Below is a small trained network, with its code and all its weights. Each question gives an input and a class and asks what happens when units are switched off, that is, made to give their printed mean instead of their output.

import numpy as np


def w(rows, s, z=0):
    codes = np.array(rows[::2]) - 128.0
    scale = np.full(codes.shape[1], s)
    scale[-1] = z or s
    return codes * scale


def f(y):
    return y / 2 * (1 + np.tanh(0.7978845608 * (y + 0.044715 * y**3)))


def log_softmax(a):
    a = a - a.max(-1, keepdims=True)
    return a - np.log(np.exp(a).sum(-1, keepdims=True))


def net(x, mask):
    res = np.array(x, float).reshape(1, 5) / 4 @ E
    y = f(res @ A[0][:, :-1].T + A[0][:, -1])
    res = res + np.where(mask, y, B[0][:, -1]) @ B[0][:, :-1]
    return log_softmax(res[-1] @ U[:, :-1].T + U[:, -1])


A, B = {}, {}
E = w([
[156,7,154,32,54],'x0',
[75,129,60,121,24],'x1',
[94,222,160,1,113],'x2',
[7,87,226,140,156],'x3',
[190,202,192,213,60],'x4',
],0.0085)
A[0] = w([
[81,120,186,149,71,66],'N0',
[111,87,181,144,90,171],'N1',
[147,83,159,162,150,165],'N2',
[156,125,153,139,189,147],'N3',
[127,178,162,151,191,183],'N4',
[133,133,46,154,151,222],'N5',
[136,34,156,140,190,209],'N6',
[93,58,67,91,122,216],'N7',
[130,181,133,132,227,201],'N8',
[119,59,111,168,172,121],'N9',
[101,157,99,86,168,219],'N10',
[105,146,102,158,179,125],'N11',
[106,166,146,119,181,168],'N12',
[120,194,204,170,109,178],'N13',
[108,113,100,146,122,23],'N14',
[120,141,144,126,93,40],'N15',
[86,192,146,151,166,123],'N16',
[86,232,128,123,155,50],'N17',
[213,156,95,144,128,100],'N18',
[86,139,112,146,67,230],'N19',
[81,107,69,140,161,100],'N20',
[163,100,180,159,100,254],'N21',
[213,135,84,130,82,136],'N22',
[75,102,101,228,120,69],'N23',
[113,109,105,6,127,42],'N24',
[70,108,75,104,88,234],'N25',
[84,149,163,158,27,139],'N26',
[170,183,59,135,111,192],'N27',
[138,58,165,86,158,90],'N28',
[192,151,75,114,126,129],'N29',
[116,43,172,78,94,120],'N30',
],0.017,0.0052)
B[0] = w([
[209,131,106,97,154,180],'N0',
[183,111,69,98,181,191],'N1',
[138,118,33,137,133,195],'N2',
[85,163,83,138,74,196],'N3',
[130,201,117,141,78,238],'N4',
[108,88,134,189,79,212],'N5',
[55,137,63,102,159,254],'N6',
[54,55,186,111,191,242],'N7',
[41,203,128,159,83,251],'N8',
[53,128,83,203,157,207],'N9',
[97,161,173,112,93,205],'N10',
[82,138,99,207,99,190],'N11',
[101,186,139,113,112,203],'N12',
[182,194,122,131,114,251],'N13',
[129,106,138,136,145,132],'N14',
[167,120,141,120,132,135],'N15',
[145,195,164,143,103,225],'N16',
[152,175,182,152,86,228],'N17',
[151,84,86,113,61,212],'N18',
[175,107,156,173,159,199],'N19',
[95,109,160,211,144,178],'N20',
[175,128,67,98,144,213],'N21',
[154,49,107,97,92,222],'N22',
[155,94,137,222,185,217],'N23',
[88,78,206,49,130,241],'N24',
[115,81,217,139,155,218],'N25',
[249,128,147,131,192,208],'N26',
[163,91,150,154,53,232],'N27',
[111,122,78,55,124,213],'N28',
[149,73,137,110,39,202],'N29',
[96,116,105,41,185,239],'N30',
],0.011,0.013)
U = w([
[102,101,36,37,204,153],'0',
[239,136,137,130,177,253],'1',
[113,58,196,212,207,42],'2',
[176,45,115,119,37,115],'3',
[132,227,205,139,72,120],'4',
[70,157,56,193,137,66],'5',
[89,69,254,31,179,157],'6',
],0.0096,0.0042)

Each question gives the input, the list of numbers given to net, and the class t.
The units are the neurons (one row each of A and B). Each row of codes is followed by its name. A weight is (code - 128) times the scale printed after its matrix; where a second scale follows, it is the last column's (A, B and U).
mask holds one flag per neuron, in row order. A switched-off neuron (its flag False) gives its mean, the last column of its row in B, instead of its output. The means were averaged over made-up inputs and are rounded, as every weight is.
A unit's drop is (log p(t) with every unit on - log p(t) with that unit switched off) / (log p(t) with every unit on - log p(t) with every unit switched off).
The circuit of an input: a set's keep is (log p(t) with only the set's units on - log p(t) with every unit switched off) / (log p(t) with every unit on - log p(t) with every unit switched off). Starting from the 12 units with the biggest drops (on a tie, the unit counted first), units are removed one at a time, each time the one whose removal leaves the highest keep (on an exact tie, the one counted first), for as long as the keep stays at least 0.8.
units of the circuit, in order: the units of the circuit, biggest drop first
k most important neurons: the k neurons with the biggest drops, biggest first
drop of u: that unit's drop, to one decimal
input [5,-5,8,-8,-3], class 6: units of the circuit, in order -> (N24)
input [-8,-6,-3,0,-1], class 4: 3 most important neurons -> (N16; N4; N17)
input [-2,3,3,-1,5], class 1: 2 most important neurons -> (N26; N8)
input [-4,7,-5,-8,-7], class 2: units of the circuit, in order -> (N20; N25)
input [-1,-3,-2,8,-8], class 5: 4 most important neurons -> (N9; N20; N11; N8)
input [5,-7,6,-2,8], class 3: 2 most important neurons -> (N18; N22)
input [-3,1,5,-2,-6], class 6: 2 most important neurons -> (N24; N13)
input [0,-2,-6,2,-7], class 5: 2 most important neurons -> (N6; N9)
input [-8,3,-7,-7,-8], class 2: 2 most important neurons -> (N20; N23)
input [2,1,-3,6,4], class 1: drop of N26 -> 0.2
input [4,-8,1,6,4], class 0: drop of N24 -> 0.0
input [0,0,3,7,1], class 1: drop of N8 -> 0.1
